Below are the code and all the weights of a small trained network. Each question names an input and a class and asks about switching units off, where a switched-off unit gives its printed mean instead of its output.

import numpy as np


def w(rows, s, z=0):
    codes = np.array(rows[::2]) - 128.0
    scale = np.full(codes.shape[1], s)
    scale[-1] = z or s
    return codes * scale


def norm(h):
    return h / np.sqrt((h * h).mean(-1, keepdims=True) + 1e-5)


def f(y):
    return y / 2 * (1 + np.tanh(0.7978845608 * (y + 0.044715 * y**3)))


def log_softmax(a):
    a = a - a.max(-1, keepdims=True)
    return a - np.log(np.exp(a).sum(-1, keepdims=True))


def net(x, mask):
    res = np.array(x, float).reshape(1, 6) / 4 @ E
    u = 0
    for l in range(2):
        y = f(norm(res) @ A[l][:, :-1].T + A[l][:, -1])
        res = res + np.where(mask[u : u + 11], y, B[l][:, -1]) @ B[l][:, :-1]
        u += 11
    return log_softmax(norm(res)[-1] @ U[:, :-1].T + U[:, -1])


A, B = {}, {}
E = w([
[109,94,156,107,161,12,212],'x0',
[125,133,130,125,125,126,127],'x1',
[124,137,126,119,125,124,124],'x2',
[128,125,127,129,130,129,129],'x3',
[111,191,84,201,105,186,255],'x4',
[76,22,58,110,58,123,133],'x5',
],0.009)
A[0] = w([
[94,89,74,130,64,170,153,57],'L0N1',
[174,187,18,172,98,190,174,113],'L0N2',
[79,82,156,136,65,143,62,30],'L0N3',
[185,73,156,218,97,141,112,151],'L0N4',
[137,142,117,133,97,187,157,122],'L0N5',
[65,36,38,116,2,128,126,162],'L0N6',
[132,93,193,81,128,140,66,28],'L0N7',
[60,184,137,175,90,146,245,87],'L0N8',
[162,146,149,75,109,146,75,3],'L0N9',
[162,173,160,186,129,118,32,2],'L0N10',
[174,136,116,127,70,194,45,147],'L0N11',
],0.0098,0.0097)
B[0] = w([
[141,255,87,78,126,115,130,152],'L0N1',
[119,109,196,162,73,175,105,192],'L0N2',
[120,80,84,84,146,124,73,137],'L0N3',
[107,171,122,72,119,120,117,145],'L0N4',
[126,193,143,213,125,174,121,151],'L0N5',
[73,139,98,181,81,84,86,246],'L0N6',
[175,126,94,187,112,152,209,139],'L0N7',
[166,72,81,54,146,139,176,187],'L0N8',
[93,124,161,243,200,174,152,125],'L0N9',
[30,175,166,108,167,157,108,133],'L0N10',
[114,129,28,83,211,171,159,186],'L0N11',
],0.0097,0.012)
A[1] = w([
[135,158,127,208,72,118,254,110],'L1N1',
[163,129,174,52,229,139,152,124],'L1N2',
[96,65,122,97,106,119,177,3],'L1N3',
[162,193,123,175,41,206,136,79],'L1N4',
[124,136,121,124,139,212,8,108],'L1N5',
[78,134,94,136,41,108,179,225],'L1N6',
[125,94,213,147,128,22,78,29],'L1N7',
[194,129,167,73,212,230,178,107],'L1N8',
[221,134,178,69,196,136,174,176],'L1N9',
[237,211,216,135,162,165,120,101],'L1N10',
[68,145,38,96,98,53,155,141],'L1N11',
],0.013,0.006)
B[1] = w([
[162,121,28,48,188,61,55,206],'L1N1',
[127,217,111,119,159,153,161,207],'L1N2',
[133,62,111,159,57,98,71,142],'L1N3',
[67,106,177,204,74,174,129,207],'L1N4',
[190,114,95,70,161,46,140,203],'L1N5',
[145,159,159,113,162,131,117,247],'L1N6',
[41,113,197,194,92,138,105,192],'L1N7',
[169,164,206,122,102,70,249,222],'L1N8',
[78,210,131,123,190,182,72,224],'L1N9',
[153,15,106,135,82,131,110,215],'L1N10',
[170,73,143,126,137,157,165,249],'L1N11',
],0.015,0.011)
U = w([
[246,237,158,15,233,35,203,119],'0',
[220,21,14,36,172,52,44,255],'1',
[27,217,244,177,212,198,34,55],'2',
[56,3,216,191,64,41,46,134],'3',
[232,100,215,197,22,208,223,121],'4',
[59,194,42,228,19,222,26,6],'5',
],0.019,0.0068)

Each question gives the input, the list of numbers given to net, and the class t.
The units are the neurons (one row each of A and B). Each row of codes is followed by its name. A weight is (code - 128) times the scale printed after its matrix; where a second scale follows, it is the last column's (A, B and U).
mask holds one flag per neuron, layer by layer. A switched-off neuron (its flag False) gives its mean, the last column of its row in B, instead of its output. The means were averaged over made-up inputs and are rounded, as every weight is.
A unit's drop is (log p(t) with every unit on - log p(t) with that unit switched off) / (log p(t) with every unit on - log p(t) with every unit switched off).
The circuit of an input: a set's keep is (log p(t) with only the set's units on - log p(t) with every unit switched off) / (log p(t) with every unit on - log p(t) with every unit switched off). Starting from the 12 units with the biggest drops (on a tie, the unit counted first), units are removed one at a time, each time the one whose removal leaves the highest keep (on an exact tie, the one counted first), for as long as the keep stays at least 0.8.
units of the circuit, in order: the units of the circuit, biggest drop first
k most important neurons: the k neurons with the biggest drops, biggest first
k most important neurons of layer l: the k neurons of layer l with the biggest drops, biggest first
drop of u: that unit's drop, to one decimal
input [8,-2,-2,-3,7,1], class 1: units of the circuit, in order -> [L1N1]
input [-4,-1,-3,-4,1,0], class 4: 2 most important neurons of layer 1 -> [L1N4 L1N1]
input [3,-8,-1,8,0,4], class 3: 4 most important neurons of layer 1 -> [L1N5 L1N9 L1N1 L1N8]
input [-1,-5,-4,7,7,8], class 5: 3 most important neurons -> [L1N4 L0N2 L1N5]
input [6,3,-1,-1,0,-1], class 2: 2 most important neurons of layer 0 -> [L0N6 L0N11]
input [0,3,-5,1,2,-8], class 4: 2 most important neurons -> [L0N6 L1N10]
input [1,-5,-1,-1,-5,7], class 3: 3 most important neurons -> [L1N1 L0N6 L0N11]
input [-1,-8,-4,-5,2,-7], class 4: 3 most important neurons -> [L0N6 L1N10 L1N8]
input [2,-8,3,0,0,6], class 3: 4 most important neurons of layer 0 -> [L0N11 L0N6 L0N8 L0N7]
input [3,-8,3,-1,0,3], class 3: 2 most important neurons -> [L0N11 L1N9]
input [0,-1,8,6,2,-3], class 4: 4 most important neurons of layer 0 -> [L0N6 L0N2 L0N11 L0N8]
input [5,-4,0,-7,0,5], class 3: 2 most important neurons -> [L0N11 L1N5]
input [-2,0,-5,0,7,-7], class 4: 2 most important neurons -> [L1N4 L0N6]
input [-8,4,-5,4,6,-2], class 4: units of the circuit, in order -> [L0N6]
input [-1,-1,-4,-5,5,5], class 5: 2 most important neurons -> [L1N4 L0N2]
input [-2,4,5,-8,6,-7], class 4: 3 most important neurons -> [L0N6 L1N4 L1N8]
input [-8,6,5,-3,1,-4], class 4: 4 most important neurons of layer 0 -> [L0N2 L0N6 L0N8 L0N5]
input [-1,4,8,-1,1,2], class 5: 2 most important neurons -> [L1N8 L0N6]
input [-3,0,5,-5,-5,-1], class 0: drop of L0N6 -> 1.2
input [3,-4,-6,-7,-5,-5], class 2: most important neuron of layer 0 -> [L0N6]
input [6,5,-8,-5,2,1], class 1: 2 most important neurons of layer 1 -> [L1N3 L1N8]
